Each row is followed by its group, which names the range that a hidden value of the row falls in. A new part has a new value, new ranges and new names.
[-493 -287 -444   92   67 -272 -481   15   16   64  -99 -156 -190  176
 -195   65  134   39 -110   66  309  214  287   70 -109  108 -246 -199
  146 -249  105    7 -261  283  -46  476  309 -286  264]	C
[-189  186   24   88  178    0  199 -208  -53   16   78  312  135  141
   55   25  -87  135 -105 -145 -126    3   46 -220   -5   64  -49  189
  228  164  -35 -106  -75   43 -210 -495  -13 -206  210]	Z
[-324 -363 -182  112  624 -190 -502  146 -189  -54  -57   32  -90 -186
 -200  527  244 -214   35  154  363  -21   -1 -196   85  157   74 -230
   85 -124  186   18  -14  -19   83  412  332   62  292]	G
[-115  420   63   60  356 -185   -9 -302   12  148   71  193  142  147
  -69  -28 -271  222 -280  -91 -121  157  314 -301 -181   53 -226   18
  384  152  -24  -41  -82  182 -225 -428  236 -188  218]	W
[ 158  157   93 -213   16  -11  155  129  -83  -87 -155   48  -76 -123
  -85  162  116 -184   46 -121 -112 -255 -132 -114   92  -14   35  161
 -196  154 -188 -207  197 -113 -180 -141 -190   42  256]	L
[-135  379  153  -26  497  -71  -87 -419  -28  -12  -34   76  369  134
 -107  -71 -368   49 -362 -131  -36  245  300   28 -174   36 -395   75
  267  -24  134  -62  131   37  -40 -233  -45 -141  151]	G
[ 245   67  365  278  251   75 -248  187 -106 -162  451  122 -175 -193
  504  -91   35   31  318  301  112 -297   82  -55  -69  -16  239  -99
  133 -263  -65   91 -420 -286   16   60  219   82  -89]	X
[ 158 -124  118  196  442   87 -117  -50  -20  183   70    3  -36   78
 -177  163 -490  238   73   94  -78  285  284 -286  187  112  208 -411
  149   69 -119  488  230  -97   -8 -179   97  210  -36]	W
[ -63  242  213  -80  201  -62  143 -230   20  -48  -26   69  164   11
  -10   28 -145   39  -82  -95  -71   44  139  141  -70   21 -310  123
   32  -37   15 -106    8 -122 -106 -138 -233 -156  219]	L
[ -60  251  180  -44  169 -128   48  -29  -40  -93 -105  105  104  -66
  257   23   82  -60 -182 -241   16  -35   53   22  137   28 -185  224
   74   87  -85 -213  101  -84  -32 -162 -169   23  407]	G
[  64 -260  267  153  638  -74 -301  188 -129  -54  220   65 -185 -438
 -117  646  117  -72  458  462  224 -206    6 -181  -20  115  234 -343
   41 -209   62  152 -240 -376  -25  374  349  126  129]	A
[ -73 -297 -119  205  -28   13 -136   95   12  156   60  -27 -222  252
  106 -152 -329  175   36   35  127  227  305   17  208   47  100 -244
   18 -186 -138  414   62   60   91   79  -60  -20  -33]	L
[-456 -422 -552  210   11 -127 -245   18 -111   63   88   64 -235  408
  114 -119  148  -19 -142  -37  385   64  149  -97  107  139  -11  -90
   58  -59   20  206   10  397  141   82   87 -355  303]	X
[  92  260  146 -179  113 -106  170  -37  -54  -42  -61   62   -9  -87
   -3  130   67 -105  -22  -86  -41 -188   -3  -75  -24   20 -139  156
 -127  112  -97 -143  124  -87 -102 -158 -186 -102  339]	L
[ 320  216  248   47  501   23 -222 -100  -88 -283  393  -24  -10  -32
  144 -198   87 -124   96  181   -1 -343   40   43 -254   -8 -107 -192
   -7  -73   75  -23 -191 -119  -49  -19   57    4   17]	W
[ -24 -178  242  284  460 -116 -423  295  -65   -4  314  218 -234 -256
  108  186 -148   20  295  412  182 -161  177  -66  -53  -57  230 -273
  266 -461   -8   57 -503 -197 -141  354  490  144 -219]	X
[-228  286  -15  226  551  111  -42 -425 -122  118  108  344  353  229
 -203   92 -419  262 -256  -74 -183  283  207 -531 -133  128   47   47
  567  241   74   54   12  145 -218 -698  337 -164   33]	Y
[  14 -145  190  134  779  317   51 -447  -55  -32   61   79  386  149
 -493  264 -568  159   37   35 -215  350  123  -64   87  150    4 -324
  173  115  126  346  343 -226  -85 -355 -167  101  -88]	Y
[ 219  -10  386  204  543   23 -242   65 -105 -235  460  136  -74 -178
  309  -13   11 -100  257  328  172 -329   67   87  -89  -20   74 -182
  117 -263    1   50 -266 -264   -1  125  157   76   -7]	A
[ 131  174   74 -138 -186   21  -80  295  -39  -95 -280  -65 -104 -125
   62  -28   59 -120  -23 -209 -139  -92  -36  -17  176  -70   84  179
  -87   16 -246 -262   89 -112 -179   18  -99  216  102]	L
[-306 -372  -25  157  486 -195 -421  123  -46  -80   -2  -42 -105 -204
  -77  413  205  -46  157  163  266   54   79   86   83  130  -64 -294
   66 -267  193   31 -266 -170   28  524  192   74  218]	Z
[ 132 -233  354   41  783 -142 -351  121  -68 -168  197  -32 -109 -419
 -184  511   68 -194  352  433  244 -226   57  129  -54   44  -20 -409
  -16 -305   88   57 -146 -376  -36  538  212  189  142]	C
[ -30 -295   20  298  -62  247  -60  -18   51  134   55  -74  -82  209
   42  -50 -439  379  198   57  -60  410  301   10  229  107  202 -262
  131 -128 -147  484  -11 -143   10  -60  -73   32 -123]	A
[ 330  349  196   37  174  192 -362   12 -163 -298  177 -149   43  -66
  285 -268  104 -144   20   65   11 -211   36  -41 -197   -4   51   57
   39  -59  -15  -90  -72 -137   51  -29   90   56    2]	A
[ 195  261  -10 -191 -297  185 -293  257  -34 -216 -450 -354    4 -108
  -75 -139  121 -106  -58 -307 -301   58  -67   42   96  -43   49  143
 -139   38 -142 -327   62 -163 -182  115 -121  323  -31]	Z
[-295 -312 -201  253  233 -212 -567  320  -98  100   26   38 -305 -118
   16  292  107   17  100  227  336   52  196 -248   59   86  210 -229
  256 -256  -19   85 -302   76  -22  421  573   24  131]	A
[  36  249   41   55 -219 -117  -21  231   44   81 -131   46 -187  -44
  236  -46   77  190  -39 -223 -191   16  109 -258  171    7  101  101
  159  168 -300 -155 -171   12 -259 -219  136  126  233]	W
[-144 -309 -304  135  -93  -51  -99   48  -13  171   61  -60 -287  297
    4  -90 -134  140   46   45  157  137  236  -82   94  100   49 -235
  -99 -106  -60  396   15  163   92   82  -51 -204   81]	G
[ 169   98   28 -122 -124  249  -96  195 -100 -224 -298 -146   19  -98
  -71   45  138 -151   43 -218 -202  -63 -166  -49  190    4  176  170
  -91  158 -210 -251  210 -175 -178  -81 -137  234  117]	A
[  20 -260 -175  112  272  -23  -34  -59  -63  153  106  -11 -175  224
 -141  100 -184   96   46   72   99   97  183 -250  131  151   97 -345
  -74  102  -61  466  246   95   86 -109  -33  -73  173]	Y
[ 211  316  -66 -124 -163  262 -415  203 -173 -292 -292 -267   53  -31
   56 -253  158 -242 -150 -246 -142  -65  -93  -84    9  -38  138  233
  -38   65 -119 -320  159  -35  -64   -5   10  224  -20]	X
[ 228  115  -28 -148   64  215  -28  170 -149 -206 -272  -81    6 -125
 -206  210  259 -176   52 -240 -284 -169 -289 -319  203   63  263   90
 -129  401 -185 -239  283 -135 -233 -270  -74  281  212]	W
[-245 -300  -70  142  520 -259 -494  151  -42  -20   -5  -68 -170 -206
 -159  428  206  -30  124  185  241   43  121  -61   32  130  -36 -366
  114 -191  146   37 -266  -76  -32  497  355   96  235]	W
[-169  409   67    6  125  -63   50 -274  -24  124  -29  156  172   75
  -78   55 -246  194 -173  -66 -109  167  245 -239 -215   58 -173  198
  288   52   -3  -87 -105   60 -188 -352  132 -288  168]	X
[ 144  260 -109  -72  -50  275 -325   90 -170 -289 -220 -203  100   13
  -11 -170  206 -163 -109 -246 -204  -57 -145 -170   -5   26  137  170
  -18  168  -36 -275   92  -40 -102 -137    8  170   14]	Z
[ -40  297  140   55  523  106 -170 -352  -98   35  -51   53  351   82
 -221   99 -448   92 -243  -34  -58  318  278 -212 -108   91 -100    7
  353   71   45   81  250  -12  -41 -311  135  -38   83]	A
[-542 -421 -365  246    9 -166 -479  153  -43    3  -92  -88 -187  102
  154   84  235   44  -40  -18  379  233  188   86  151  144  -57 -105
  149 -262   94   61 -247  129  124  461  190 -139  283]	X
[ -13  121  124 -119   13  -16  263  -67   26  -95  -88   64   35  -25
  -36   93   79   15   57 -168 -189  -96  -59   78   59   26 -160  129
 -117  101  -72 -187  -25 -161 -220 -180 -306  -71  256]	Z
[ 234  223  -22 -220   -5  333 -247  107 -194 -337 -333 -259  135  -96
 -192   -8  181 -308  -42 -222 -207 -110 -234  -73   27    8  127  195
 -186  158  -50 -303  303 -162  -88  -42 -160  221   28]	L
[  86  -53  239  101  622  332   42 -411  -64    4   46    9  332   64
 -444  320 -541  179  110  120 -162  336  168 -112   13  161   46 -248
  169   94   50  360  325 -269  -57 -307  -95   25  -19]	C
[ -48  103  100  259  640  274  -89 -331 -141  107   21  171  329   67
 -288  348 -430  289  -49  -20 -219  391  147 -578   73  214  261 -146
  453  320   34  280  207  -99 -105 -599  258  100   32]	W
[  77 -197  318  145  462 -117 -400  277  -52  -30  153  -33 -229 -444
  -19  465    6  -16  423  429  195 -110  126   -6  -30   40  155 -345
   30 -401   49  130 -365 -400  -19  555  315  194  -25]	X
[ 414  371  213   45  292   81 -370  123 -223 -247  205 -101  -54 -189
  385 -114  246 -185   41   76   63 -331  -25 -288 -120   44  175    7
  -17   68  -25  -31  -22 -159  132  -72  170  160  135]	Z
[  89  188  -62  140    9  333 -446  173 -182 -323 -143 -102  122   22
  239 -250  199  -84 -130 -290 -183   12 -126 -204  157   27  286  165
  215  169  -91 -272    5  -52  -95 -212  148  330  -24]	Y
[  22 -151  -75  118 -179  -11 -135   73   58  238  -43 -237 -261  117
   13  -11 -281  302  148   81   30  317  354  -64   82  113   59 -295
 -113 -171  -82  490  -48  -70  117  179  -65  -52   -8]	G
[-302 -356 -539  101   20 -164 -190  -11  -75  106  120   16 -299  425
  -82 -131   53  -35 -109   56  328  -10  196 -108  -18   98  -62 -185
  -22  -51  -35  237   54  440   45   86  109 -398  257]	A
[  91 -164  327  298  459   60 -191  150 -103  -78  428  206 -169 -279
  160  281  -20   86  481  428   74 -238   22 -144  -69   46  302 -258
  118 -289   63  171 -500 -379  -77  133  283   71 -157]	G

New part:
[ -81   37   94 -210 -116  -80  -28  -34   56 -119   29    5  -57   28
 -155   35 -145   53  -19  116   98  115  -21 -163 -207 -249   89  -45
   37  173   22   87  140  -35  -33  -25  113   52  -69]	mn
[-134  -81  -10 -222 -111  -20  115 -169 -100   23  -67   13  -57  166
 -160  115   19   25  -23    0  -85  -55  -11 -189  -38 -138   47   27
 -202  189 -225  -31  121    0   50  117   20  -32 -118]	Ds
[-316 -101  252  308   87  -29  -22  434  -83  145 -234  298  -71 -175
  321   92 -170  -57   -8 -195 -180 -140   61   73 -162   62 -120  -42
 -219 -214  183 -126 -107  418  -91  207   57 -256 -143]	pg
[  45   55   98  -39  166   74 -101 -102  -27  113  -19  -46  -90   92
   47  111  178   26  -36   50 -222  -56   19  -23  131  -39  -25  -72
   22  142 -137  -55   -2  -63  -55  -29  -10  -29  137]	Jq
[ -87  -62   49  118  265  115 -100 -246 -225   60   20   90   63  121
  -71  225    7  118   48  -43 -401   20  106  154  152 -105  -63 -130
 -140  -39 -103 -149   40   88  -86  -68 -135 -104   44]	td
[ -91 -196  -29   98  106   56 -104 -263 -240  -14   94   69  -33   61
 -161  206 -137   81  101   89 -411  -49   30   82  205 -278  -12 -198
  -38   50 -228  -41  119 -112  150 -221   29  -49   -7]	Jq
[ -43   13  123   22  114   -9 -142  155   17  103 -125    5   -2  -11
    1   78   70   55    0  -99   21  152   40  -21  -99   35  -74   31
 -143  -12  -15  -33   55   48 -186  146  -74 -138  -32]	nm
[  98   22    2   74   51   77 -197  -26  -39   83  -40  -64   38   35
    8  181  136   49   50   34 -116   15  124   30  168   -6 -104 -100
   -7  -24 -135   -7   76 -126  -30   40 -130  -58  135]	Dl
[ -88  -69   -3  -38 -147  -23   -3  -42  -38  112  -74   49 -117   20
   75  179  -37 -133    1   86 -194 -258    1 -169   51 -141   45  -75
   12   59 -230   36   81  -45  249    9   57  -36  -41]	Jq
[   7   48  156 -139  177  -17 -131  -66   39   -6   21  -36 -125   66
 -101   22   53   91  -29   43  -69  189  -57  -52  -65 -154   60  -25
   -4  221  -50  -21   52  -85 -180  -85  112    1   69]	Mg
[ -11   55   70  -30   61  -10  -81  -85   24  207 -132   53  -85   73
  166  216   93 -161  -27  -17 -248 -117   13  -71   26  -34  110   -1
  -41    5 -206  -62    4   33   47   29  -41  -70   80]	Mg
[ -83   -2   88   18  -41  -26   17  -22   31   69 -131  147  -62    6
  181  160  -14  -69    7  -38 -206 -150   36  -29   16  -61  128  -57
  -66    6  -79  -28   -8   94    5   37   79   -9   82]	mc
[ -37   31   73 -181   63   -9 -177 -222   80   40  -14  -52  -77   98
 -220  169   26   -1    0  132  -62   21  -23 -187   10 -235   56  -89
  102  149 -223   44  205 -153    8  -71   53   47  -88]	Mg
[  73   13   20   46 -140   34 -120  177 -150  -45   72 -144    6   49
   34   49 -128   -1  -30  123   37  103   91   84  -25  -21 -223 -103
  -74    4   54  -21  -39  -19   81  135 -122 -117  -27]	Ds
[ -92  -84  131  104   74  -10   72  204   -7   81 -124  108  -61  -95
  205  -14   39   80   -3 -139 -139  -72  -15   41  -14   83    9   -4
 -134   62   26    6  -62  106 -103   67   63  -96   54]	sq
[   9  -60  -14   27 -283 -114  -59  350   97  -18  -53   14  -46 -222
  118   -8  -88   22   63    6  179   25   15 -157 -170  -52   21    9
   19   17   23  240  126 -138   91   47   73  -40   63]	mc
[-169  -45  129 -124  122  -50   68  -30   11   62 -146  117  -37   54
  -67   50   62  105  -13 -168  -68  100  -37  -94 -150  -42  112   91
 -236  128  -69  -48   76  118 -227   95   45  -72  -57]	nm
[ -16  157  209  -86  132    3  -95   58  169   75 -125   48  -72   -4
  104   62  182   52  -51  -37   -7   19   29 -112  -80   -3   56   -3
   31  102   45    1   22   60 -260   73   67   16  138]	mc
[  67   73 -110 -119 -423  -71  -88   45   66 -107   50   -2   -4  -78
   22  141  -77  -11   65  164  139  -28  124 -254 -122 -222   76  -62
  125   28  -19  231  211 -193  170  -10   35   87  195]	td
[  53   60  -33  -26 -121   26 -216  -27   18   17  -19   -9   -3  -10
  -42  209  101   40   71   87  -10   -8  149 -169   46 -147  -45  -85
   53  -11 -114   83  194 -166   13   28  -28   11  171]	Ds
[  17   34   92  -79  151   79  -44 -121  -62  149  -62  -89  -68  170
    6  117  171  -14  -71   34 -199  -69    4  -16  131   15  -66  -43
  -62  146 -190 -109  -23  -10  -28   76  -80  -71   -1]	pg
[ -26   85   87  157   23    8 -166  164   47   83 -149  173   55 -117
  207  195   88   42   72 -116  -77   16  182   -8  -53   11    2  -29
  -59 -179   86    3   60  104 -184   95  -65  -82  240]	sq
[  52  -40   59   47  -58  -33  -71  387  -30   43   -6 -145  -13 -105
   70  -92  -48   59  -29    0  164  155  -17   13 -149   92 -176   25
  -62   59   72  103   -6  -56    4  126 -107 -167  -69]	sq
[ -17  120   37 -202 -210 -111 -238   40  131   10  -88   63 -116  -34
  -90  210   33  -76   51  118  134   84   81 -367 -208 -306  114   17
   76   45 -108   98  259 -157   -3   23  119   20  140]	sq
[  57   43    0   89   74  110 -224  -82  -88   47   -1  -45   93   64
  -52  218   96   91   53   37 -123   47  176   49  145  -36 -158 -129
  -24  -78  -77  -34  103  -60  -68   54 -184  -64   99]	td
[ 120  143  -27 -254 -257  -74 -121   11  217 -104  -12  -74    4  -36
 -113   63  120  112   46   94  290  154   78 -293 -145 -155  115   18
  109  155  -29  233  253 -260 -106   32   56  137  212]	mc
[  88   98  133    5   90   67 -184  -35   59   -2   10  -37  -99   22
   66   99  116   52   -5  130 -136  -40   61   -1  153  -99  -30 -168
  142  123  -29   -3    5 -115  -87  -67  100   58  210]	Dl
[  24 -107   55  186  -59   -5  120  207  -91   -1   15    2  -14  -72
  321  -53 -177    0  -24  -35 -186  -74  -27  250   41  116   -9  -92
  -96   29   80   26 -195   87  101    6  -13  -85   40]	nm
[ -77   62  103  110 -128  -30  -51  369   99   84 -182  114   24 -169
  256   71   42   15    7 -113  113  -65  125 -104 -164  106  -67   16
  -60 -127  151   82   36  149 -111  233  -42 -101   68]	pg
[  15  -61   88  171  154   82 -107  106  -81  116  -10  -10  -77  -53
  159   58   84   61    6   -3 -251 -105   25   80  162   36 -126 -115
    0   43  -63   -7  -45  -38   10  -32   -6  -99  101]	td
[  39   23   80  -74  157   60  -85  -80  -22   72   42  -81  -92   50
  -29   41  150   98  -32   65 -156   -8  -20  -69   73  -70  -34  -57
   56  204 -114   28   50 -121  -44  -80    5  -15   98]	td
[-145 -233  -33  278  398  169  -33 -233 -372  177  -99   28  331  186
 -202  260  -11  192   85 -265 -388  135  141  391  223  163 -236  -65
 -442 -238 -196 -235   47  217 -139  156 -512 -304 -286]	mn
[  59   46  -21  -29 -285  -77   67  250    0  -24  -29  -67   83  -26
  182   -1 -141  -39  -37  -24  172  114   54   23 -226   94   -2   53
 -133  -27  115   93  -36   71   44  199 -163  -88    5]	nm
[-220 -129  232  181  104   -1  169  450  -67  138 -232  105  -40  -85
  276 -100  -21   59  -84 -253  -47  -82  -31  122 -108  277 -166   47
 -322   -5  148 -104 -188  356 -172  326  -11 -243 -210]	Dl
[ -13  -47   27  -15    9    9 -100   11 -109   28  -50  -94   59  127
 -127  114  -61   26   -1  -21    6  191   48   76  -23    1 -121  -22
 -219   -4  -98  -85   46   12  -55  173 -161 -139 -160]	Mg
[-379 -160  229  173 -174 -111  188  621 -101   65 -272  272 -116 -163
  329  -53 -248  -60  -62 -246   40 -117    4  -27 -343  120 -124   77
 -411 -106  240 -100 -150  485  -62  411  135 -277 -270]	Ds
[-269  -55  262  363  -97 -116  -84  790  -11  121 -290  330 -106 -332
  482   34 -202 -102   14 -234   41  -36  101   20 -343  109 -135   38
 -251 -301  339  -65 -131  421 -129  315  110 -310  -24]	Dl
[-104  -30   86 -112  169    8  -77 -103  -79   45    8   47  -79   46
 -162   82   77  140    9  -19 -145   98  -11 -141  -79 -184   14    9
  -80  164 -105   -7  145  -36 -120  -66   35  -63   28]	Ds
[  17   67  -59 -212 -307  -56 -117  -40   18 -135   73  -81   21   36
 -211  122 -111   42   30  190  205  122   91 -238 -166 -263   -3  -57
   71   88  -31  153  247 -169   83   30  -18   52   -3]	Jq
[  58  146   64  -20   58   69 -206  -98   17   21  -90   24   72   98
  -32  234  183   85   42   -7  -45  113  199  -15   65  -51  -39  -66
  -64  -46  -30  -80   98   -8 -241  117 -103   -9  215]	Dl
[ -40   74   32 -131 -253  -46   81   13 -137 -196  136  -34   52  106
  -13   25 -332    2  -70  145   69  148   61   44 -261 -167   -6  -69
  -72   65  206    0  -29  148   61   62  -77  -22  -62]	Jq
[  97  -58   15   37   18   -9 -119  198  -66   69   12 -163   -7  -19
    4  -13   -9   43   -3    3   35  183  -18   62  -34   54 -128    7
  -91   65  -67   48   11 -127   18   60 -134 -153  -32]	nm
[ -24  222  129 -366 -193  -80 -130 -178  275 -122  -61   47 -128   74
 -146  159   66   -5  -15  188  161   11   51 -383 -147 -338  214  -67
  185  213  -47  101  230 -121 -131    1  263  227  135]	mc
[  28   -5   91   40   48  -19   55  220   30  181  -93    6 -106  -92
  309  -26  124  -28  -52  -76 -136 -112  -55  -28  -34  123   42   53
  -28  108  -39   62  -89   14   18   25  -12 -106  141]	sq
[ -13  -96 -110  -19 -193   -7  -60  -67 -185   35  -10  -56   50  105
 -103  210 -123  -67   45   79  -84    9   84  -25   28 -123  -72  -57
 -140  -35 -213  -14  118  -75  219   89 -169 -119 -101]	pg
[  19   -8   50   41   92   76 -244   -2 -115   76  -43  -74  -14   95
 -115  183   90   43   27   47  -90   90  110    6  115  -63 -197  -92
  -97   -5 -142 -102   84  -79  -61  107  -99 -124   -4]	Jq
[  17  154  125  -48   48   42 -231  -34   70    7 -128  -14   58  128
  -74  206  109   45    4  -14   67  174  165   -9   -6  -21  -78  -61
 -109  -56    0 -113   80   53 -283  221  -80  -23   41]	Mg
[ 131   -1   -5   29  -20    4 -115   77   75   40  -69  -35  -19  -49
   90   66  189  106   67  -61  -22   75   59  -15  100   45   29  -11
  -60   71 -107   79   64 -189 -119   33   15   -2  257]	Mg
[ -54   37  -43 -160 -164  -48 -190  -52   34  -20  -14   24    3  -19
 -227  196   20   70   79   81  116   95  106 -321 -152 -269   17   -8
   35   29 -115  141  331 -164    2   13   -9    5   36]	td
